Below are the code and all the weights of a small trained network. Each question names an input and a class and asks about switching units off, where a switched-off unit gives its printed mean instead of its output.

import numpy as np


def w(rows, s, z=0):
    codes = np.array(rows[::2]) - 128.0
    scale = np.full(codes.shape[1], s)
    scale[-1] = z or s
    return codes * scale


def norm(h):
    return h / np.sqrt((h * h).mean(-1, keepdims=True) + 1e-5)


def f(y):
    return y / 2 * (1 + np.tanh(0.7978845608 * (y + 0.044715 * y**3)))


def log_softmax(a):
    a = a - a.max(-1, keepdims=True)
    return a - np.log(np.exp(a).sum(-1, keepdims=True))


def net(x, mask):
    res = np.array(x, float).reshape(1, 2) / 4 @ E
    u = 0
    for l in range(2):
        y = f(norm(res) @ A[l][:, :-1].T + A[l][:, -1])
        res = res + np.where(mask[u : u + 5], y, B[l][:, -1]) @ B[l][:, :-1]
        u += 5
    return log_softmax(norm(res)[-1] @ U[:, :-1].T + U[:, -1])


A, B = {}, {}
E = w([
[93,61,91,94,151,200,52,81,47,113],'x0',
[172,167,251,141,219,123,44,109,145,27],'x1',
],0.0017)
A[0] = w([
[144,124,160,135,155,151,128,102,120,92,254],'0.n0',
[105,106,81,122,71,130,170,153,114,201,119],'0.n1',
[161,181,136,163,114,4,175,199,240,127,62],'0.n2',
[114,180,117,179,106,85,166,166,234,186,149],'0.n3',
[74,86,89,105,98,140,99,121,94,157,134],'0.n4',
],0.0042,0.00065)
B[0] = w([
[158,125,119,98,140,87,128,138,104,175,149],'0.n0',
[167,77,222,107,84,126,74,94,215,133,203],'0.n1',
[170,188,94,35,34,248,158,252,91,18,254],'0.n2',
[170,180,128,140,207,146,95,132,24,62,218],'0.n3',
[82,158,141,134,130,112,236,132,139,128,174],'0.n4',
],0.0035,0.0056)
A[1] = w([
[133,195,192,202,141,120,155,188,254,91,254],'1.n0',
[148,108,195,152,126,146,57,106,120,29,241],'1.n1',
[239,137,121,142,76,131,128,179,159,140,84],'1.n2',
[115,95,52,139,137,175,99,130,84,98,52],'1.n3',
[76,137,118,117,168,152,215,105,84,127,131],'1.n4',
],0.0033,0.00062)
B[1] = w([
[49,118,2,122,61,220,140,62,57,88,190],'1.n0',
[142,117,113,146,83,95,196,185,149,192,255],'1.n1',
[101,169,61,133,250,112,94,155,57,73,218],'1.n2',
[107,208,79,180,41,117,208,130,212,77,147],'1.n3',
[146,165,61,196,184,104,47,115,66,75,170],'1.n4',
],0.0033,0.0019)
U = w([
[230,81,234,137,201,39,75,171,124,222,168],'0',
[121,217,83,171,128,98,100,164,251,166,2],'1',
[73,42,154,101,48,161,199,64,211,210,156],'2',
[205,219,92,75,80,205,155,251,89,24,172],'3',
[124,208,84,176,135,97,111,166,254,157,3],'4',
[134,190,103,194,134,118,124,163,223,157,13],'5',
[75,157,30,224,192,101,108,70,49,69,145],'6',
],0.0086,0.0072)

Each question gives the input, the list of numbers given to net, and the class t.
The units are the neurons (one row each of A and B). Each row of codes is followed by its name. A weight is (code - 128) times the scale printed after its matrix; where a second scale follows, it is the last column's (A, B and U).
mask holds one flag per neuron, layer by layer. A switched-off neuron (its flag False) gives its mean, the last column of its row in B, instead of its output. The means were averaged over made-up inputs and are rounded, as every weight is.
A unit's drop is (log p(t) with every unit on - log p(t) with that unit switched off) / (log p(t) with every unit on - log p(t) with every unit switched off).
The circuit of an input: a set's keep is (log p(t) with only the set's units on - log p(t) with every unit switched off) / (log p(t) with every unit on - log p(t) with every unit switched off). Starting from all 10 units, units are removed one at a time, each time the one whose removal leaves the highest keep (on an exact tie, the one counted first), for as long as the keep stays at least 0.8.
circuit, biggest first: the units of the circuit, biggest drop first
k most important neurons: the k neurons with the biggest drops, biggest first
top k neurons in layer l: the k neurons of layer l with the biggest drops, biggest first
drop of u: that unit's drop, to one decimal
input [8,3], class 6: most important neuron	[0.n1]
input [7,-5], class 2: circuit, biggest first	[0.n3; 0.n2]
input [7,1], class 6: 3 most important neurons	[0.n1; 0.n2; 1.n4]
input [-1,-6], class 2: circuit, biggest first	[0.n1; 0.n2]
input [-1,-5], class 2: circuit, biggest first	[0.n1; 0.n2]
input [8,4], class 6: 2 most important neurons	[0.n1; 0.n2]
input [6,-2], class 6: 2 most important neurons	[1.n4; 0.n4]
input [7,-3], class 2: circuit, biggest first	[0.n3; 0.n2]
input [6,3], class 6: 3 most important neurons	[0.n1; 0.n2; 1.n3]
input [3,-1], class 6: 3 most important neurons	[0.n4; 1.n4; 0.n2]
input [1,5], class 0: top 2 neurons in layer 0	[0.n2; 0.n0]
input [3,1], class 6: top 2 neurons in layer 0	[0.n1; 0.n2]
input [6,1], class 6: 2 most important neurons	[0.n1; 0.n2]
input [4,2], class 6: top neuron in layer 0	[0.n1]
input [6,-3], class 2: 2 most important neurons	[0.n3; 0.n2]
input [4,3], class 0: 2 most important neurons	[0.n2; 1.n0]
input [5,0], class 6: 3 most important neurons	[0.n2; 0.n1; 1.n4]
input [7,0], class 6: 3 most important neurons	[0.n2; 0.n1; 1.n4]
input [0,0], class 0: top 3 neurons in layer 0	[0.n2; 0.n4; 0.n1]
input [2,-7], class 2: circuit, biggest first	[0.n2]
input [2,6], class 0: drop of 0.n2	1.2
input [2,8], class 0: drop of 0.n2	1.3
input [1,1], class 0: drop of 0.n2	1.0
input [1,7], class 0: drop of 0.n2	1.3
